Below is a small trained network, with its code and all its weights. Each question gives an input and a target symbol and asks what happens when units are switched off, that is, made to give their printed mean instead of their output.

import numpy as np


def w(rows, s, z=0):
    codes = np.array(rows[::2]) - 128.0
    scale = np.full(codes.shape[1], s)
    scale[-1] = z or s
    return codes * scale


def norm(h):
    return h / np.sqrt((h * h).mean(-1, keepdims=True) + 1e-5)


def f(y):
    return y / 2 * (1 + np.tanh(0.7978845608 * (y + 0.044715 * y**3)))


def softmax(a):
    e = np.exp(a - a.max(-1, keepdims=True))
    return e / e.sum(-1, keepdims=True)


def log_softmax(a):
    a = a - a.max(-1, keepdims=True)
    return a - np.log(np.exp(a).sum(-1, keepdims=True))


def net(x, mask):
    ids = ['ΓΛΞΨβδεζηθμπστφω'.index(c) for c in x.split()]
    T = len(ids)
    res = E[ids] + P[:T]
    u = 0
    for l in range(2):
        q, k, v = (norm(res) @ M[l].T for M in (Q, K, V))
        z = softmax(np.where(np.tri(T) > 0, q @ k.T / 4**0.5, -1e9)) @ v
        res = res + np.where(mask[u], z, O[l][:, -1]) @ O[l][:, :-1]
        u += 1
        y = f(norm(res) @ A[l][:, :-1].T + A[l][:, -1])
        res = res + np.where(mask[u : u + 4], y, B[l][:, -1]) @ B[l][:, :-1]
        u += 4
    return log_softmax(norm(res)[-1] @ U[:, :-1].T + U[:, -1])


Q, K, V, O, A, B = {}, {}, {}, {}, {}, {}
E = w([
[72,62,181,119,114,199,57,158,157,127],'Γ',
[67,76,200,168,199,134,132,104,151,129],'Λ',
[142,97,100,189,229,111,161,78,67,104],'Ξ',
[92,168,91,71,104,161,39,172,35,155],'Ψ',
[156,130,114,176,142,52,134,92,104,172],'β',
[95,46,95,68,182,170,124,177,124,99],'δ',
[113,83,33,212,73,143,88,99,175,209],'ε',
[145,47,126,160,100,182,90,74,105,58],'ζ',
[145,206,31,83,129,121,151,87,39,118],'η',
[145,110,183,72,203,111,70,141,94,20],'θ',
[138,116,144,63,95,135,69,175,153,143],'μ',
[121,198,90,107,212,63,22,147,197,179],'π',
[72,155,138,121,122,91,171,112,70,224],'σ',
[176,54,106,53,129,54,130,144,146,83],'τ',
[133,156,134,122,112,1,69,137,117,150],'φ',
[184,71,76,152,173,155,11,130,134,92],'ω',
],0.016)
P = w([
[116,240,126,213,76,111,159,177,157,93],'0',
[7,62,40,86,112,68,176,117,142,89],'1',
[182,145,160,176,116,91,135,150,106,186],'2',
[24,72,43,68,110,74,146,110,157,86],'3',
[183,138,163,169,133,110,133,127,125,195],'4',
[23,39,49,80,128,83,167,83,152,128],'5',
[185,136,160,156,129,121,144,109,128,204],'6',
[33,61,34,56,119,84,149,90,157,80],'7',
[200,129,174,139,139,140,147,87,132,215],'8',
[10,64,51,61,116,98,138,97,165,106],'9',
[193,131,172,130,141,141,145,58,141,226],'10',
[2,59,35,68,112,80,131,81,161,128],'11',
],0.011)
Q[0] = w([
[8,102,36,73,123,85,143,141,162,70],'L0H1',
[162,131,180,106,141,158,188,170,97,119],'L0H1',
[111,130,126,138,104,192,148,183,160,134],'L0H1',
[78,132,106,124,137,172,124,105,67,130],'L0H1',
],0.018)
K[0] = w([
[114,175,87,191,110,114,187,252,145,45],'L0H1',
[123,70,198,52,157,134,184,128,78,134],'L0H1',
[98,85,129,109,95,156,133,169,159,145],'L0H1',
[89,148,97,136,133,178,140,149,43,127],'L0H1',
],0.013)
V[0] = w([
[229,135,91,92,102,24,172,92,141,91],'L0H1',
[167,196,80,144,161,169,88,89,13,124],'L0H1',
[130,117,17,52,140,153,113,197,119,120],'L0H1',
[131,155,166,61,7,132,45,129,112,145],'L0H1',
],0.011)
O[0] = w([
[228,188,61,102,51,45,115,37,153,21,153],'L0H1',
[56,161,77,217,189,205,86,59,92,100,62],'L0H1',
[206,162,94,46,128,165,69,147,89,148,254],'L0H1',
[54,91,181,109,27,106,10,85,96,169,67],'L0H1',
],0.012,0.0072)
A[0] = w([
[174,214,244,176,124,101,131,131,33,134,188],'L0N1',
[85,90,159,155,134,183,148,115,123,142,187],'L0N2',
[100,62,80,64,78,210,160,114,174,74,55],'L0N3',
[254,97,148,41,193,169,144,212,77,192,2],'L0N4',
],0.0089,0.0034)
B[0] = w([
[99,107,185,78,141,137,143,94,107,136,132],'L0N1',
[188,115,101,59,90,108,136,199,98,113,148],'L0N2',
[127,186,135,175,148,72,117,94,112,163,151],'L0N3',
[97,141,37,47,154,248,164,176,130,112,251],'L0N4',
],0.015,0.014)
Q[1] = w([
[38,79,64,105,87,14,109,159,145,71],'L1H1',
[171,98,223,173,95,203,195,107,66,129],'L1H1',
[247,147,192,155,36,155,132,88,168,173],'L1H1',
[109,117,102,116,135,151,164,186,154,213],'L1H1',
],0.013)
K[1] = w([
[101,214,198,176,20,109,136,195,125,79],'L1H1',
[127,9,124,107,134,119,180,69,83,156],'L1H1',
[177,36,75,78,100,56,108,46,174,157],'L1H1',
[99,99,139,125,122,136,136,204,157,184],'L1H1',
],0.014)
V[1] = w([
[92,136,194,76,164,140,151,102,64,49],'L1H1',
[140,204,140,75,200,126,93,117,156,167],'L1H1',
[120,102,71,110,66,188,201,89,38,144],'L1H1',
[78,228,111,138,120,53,207,115,82,251],'L1H1',
],0.012)
O[1] = w([
[112,132,247,33,164,182,210,85,82,46,162],'L1H1',
[149,174,110,49,206,93,74,86,165,174,142],'L1H1',
[76,173,12,118,74,173,166,201,45,100,226],'L1H1',
[87,173,104,105,104,80,185,67,114,238,3],'L1H1',
],0.013,0.0058)
A[1] = w([
[252,140,103,116,102,118,80,146,150,80,59],'L1N1',
[123,170,153,168,68,50,145,18,214,99,17],'L1N2',
[129,105,186,101,48,55,67,64,136,147,2],'L1N3',
[208,88,124,175,157,186,65,149,134,135,80],'L1N4',
],0.014,0.0063)
B[1] = w([
[112,109,127,69,98,45,127,125,149,91,238],'L1N1',
[180,145,163,119,178,127,125,195,26,141,254],'L1N2',
[25,176,108,134,106,172,135,147,226,111,237],'L1N3',
[7,88,79,107,197,68,168,148,107,121,160],'L1N4',
],0.022,0.0079)
U = w([
[131,36,197,76,107,120,90,216,105,208,98],'Γ',
[136,97,149,149,159,115,243,183,223,154,114],'Λ',
[142,213,61,207,171,129,225,117,230,75,134],'Ξ',
[97,110,132,87,107,149,1,114,17,160,114],'Ψ',
[192,143,135,159,188,91,121,190,25,153,131],'β',
[170,149,54,47,163,213,146,208,142,144,124],'δ',
[182,96,32,209,93,116,108,146,149,191,205],'ε',
[109,103,111,193,54,165,159,189,92,35,90],'ζ',
[118,222,47,153,125,160,81,50,94,80,126],'η',
[133,100,197,91,165,179,128,56,140,91,192],'θ',
[57,153,113,126,77,187,121,99,253,124,158],'μ',
[166,144,136,150,202,119,78,114,171,199,239],'π',
[65,155,101,95,75,112,218,78,73,172,117],'σ',
[190,141,102,58,51,60,115,152,137,86,155],'τ',
[56,255,150,143,157,104,124,246,112,102,2],'φ',
[22,93,69,127,223,49,116,159,115,87,24],'ω',
],0.0071,0.0051)

Each question gives the input, a string of symbols that net reads in full, and the target symbol t.
The units are the heads (4 rows each of Q, K, V and O) and the neurons (one row each of A and B). Each row of codes is followed by its name. A weight is (code - 128) times the scale printed after its matrix; where a second scale follows, it is the last column's (O, A, B and U).
mask holds one flag per unit, layer by layer, with each layer's heads first. A switched-off unit (its flag False) gives its mean, the last column of its rows in O or B, instead of its output. The means were averaged over made-up inputs and are rounded, as every weight is.
A unit's drop is (log p(t) with every unit on - log p(t) with that unit switched off) / (log p(t) with every unit on - log p(t) with every unit switched off).
The circuit of an input: a set's keep is (log p(t) with only the set's units on - log p(t) with every unit switched off) / (log p(t) with every unit on - log p(t) with every unit switched off). Starting from all 10 units, units are removed one at a time, each time the one whose removal leaves the highest keep (on an exact tie, the one counted first), for as long as the keep stays at least 0.8.
units of the circuit, in order: the units of the circuit, biggest drop first
most important unit: the unit with the biggest drop
top k neurons: the k neurons with the biggest drops, biggest first
top k neurons in layer l: the k neurons of layer l with the biggest drops, biggest first
drop when u is switched off: that unit's drop, to one decimal
input ζ δ π Γ δ δ δ τ η τ τ η, target ζ: units of the circuit, in order : L0H1, L1H1, L0N4
input φ τ ζ β δ θ ω η, target φ: top neuron : L0N4
input ω δ δ τ δ δ Ξ τ, target ω: units of the circuit, in order : L1H1, L0N4, L0H1, L1N4
input μ δ μ ζ ζ φ δ ζ θ θ ζ, target ζ: top 2 neurons in layer 0 : L0N2, L0N4
input ω ω β δ δ δ μ ε, target ω: units of the circuit, in order : L0N4, L1N4, L1H1
input π τ τ ζ, target π: units of the circuit, in order : L1H1, L0N4
input Λ σ σ δ δ Ψ, target Λ: top 2 neurons : L0N4, L1N2
input ω ω δ θ η Λ, target ω: units of the circuit, in order : L0N4, L1N4, L1H1, L0H1
input β δ δ δ ω θ Ψ τ, target β: units of the circuit, in order : L0N4, L0H1, L1N2, L1H1
input ζ δ τ θ θ, target θ: units of the circuit, in order : L0H1, L0N4, L1H1
input δ τ ζ Ψ τ τ Ψ Γ ζ ω ω, target ω: units of the circuit, in order : L0H1, L1N4
input θ π δ μ ω δ, target θ: units of the circuit, in order : L1H1, L0H1, L0N4
input τ ω μ δ ζ, target ζ: units of the circuit, in order : L0H1, L1H1
input τ η θ τ ζ σ μ β, target τ: units of the circuit, in order : L0H1
input ε τ δ ζ δ ζ δ θ δ δ δ ζ, target ε: units of the circuit, in order : L1H1, L0N4
input τ β δ ζ β, target β: units of the circuit, in order : L0H1, L0N4, L1N2
input Ψ τ δ δ δ δ, target Ψ: top 2 neurons : L0N4, L1N3
input φ θ η δ Ψ δ δ δ τ δ, target φ: top 3 neurons : L0N4, L1N2, L1N3
input ω δ δ β δ δ δ π, target ω: top 2 neurons : L0N4, L1N4
input ζ δ ε ω θ Ψ θ δ Γ ω, target ζ: most important unit : L0H1
input μ ζ τ σ τ ζ ω τ δ δ μ τ, target μ: top 2 neurons : L1N3, L0N4
input φ ω τ τ, target φ: top 2 neurons in layer 1 : L1N2, L1N3
input σ τ φ δ τ ε δ μ, target σ: drop when L1H1 is switched off : 0.9
input σ δ β δ ε ζ τ δ, target σ: drop when L1H1 is switched off : 0.9
input σ β δ ζ, target σ: drop when L0H1 is switched off : 0.6
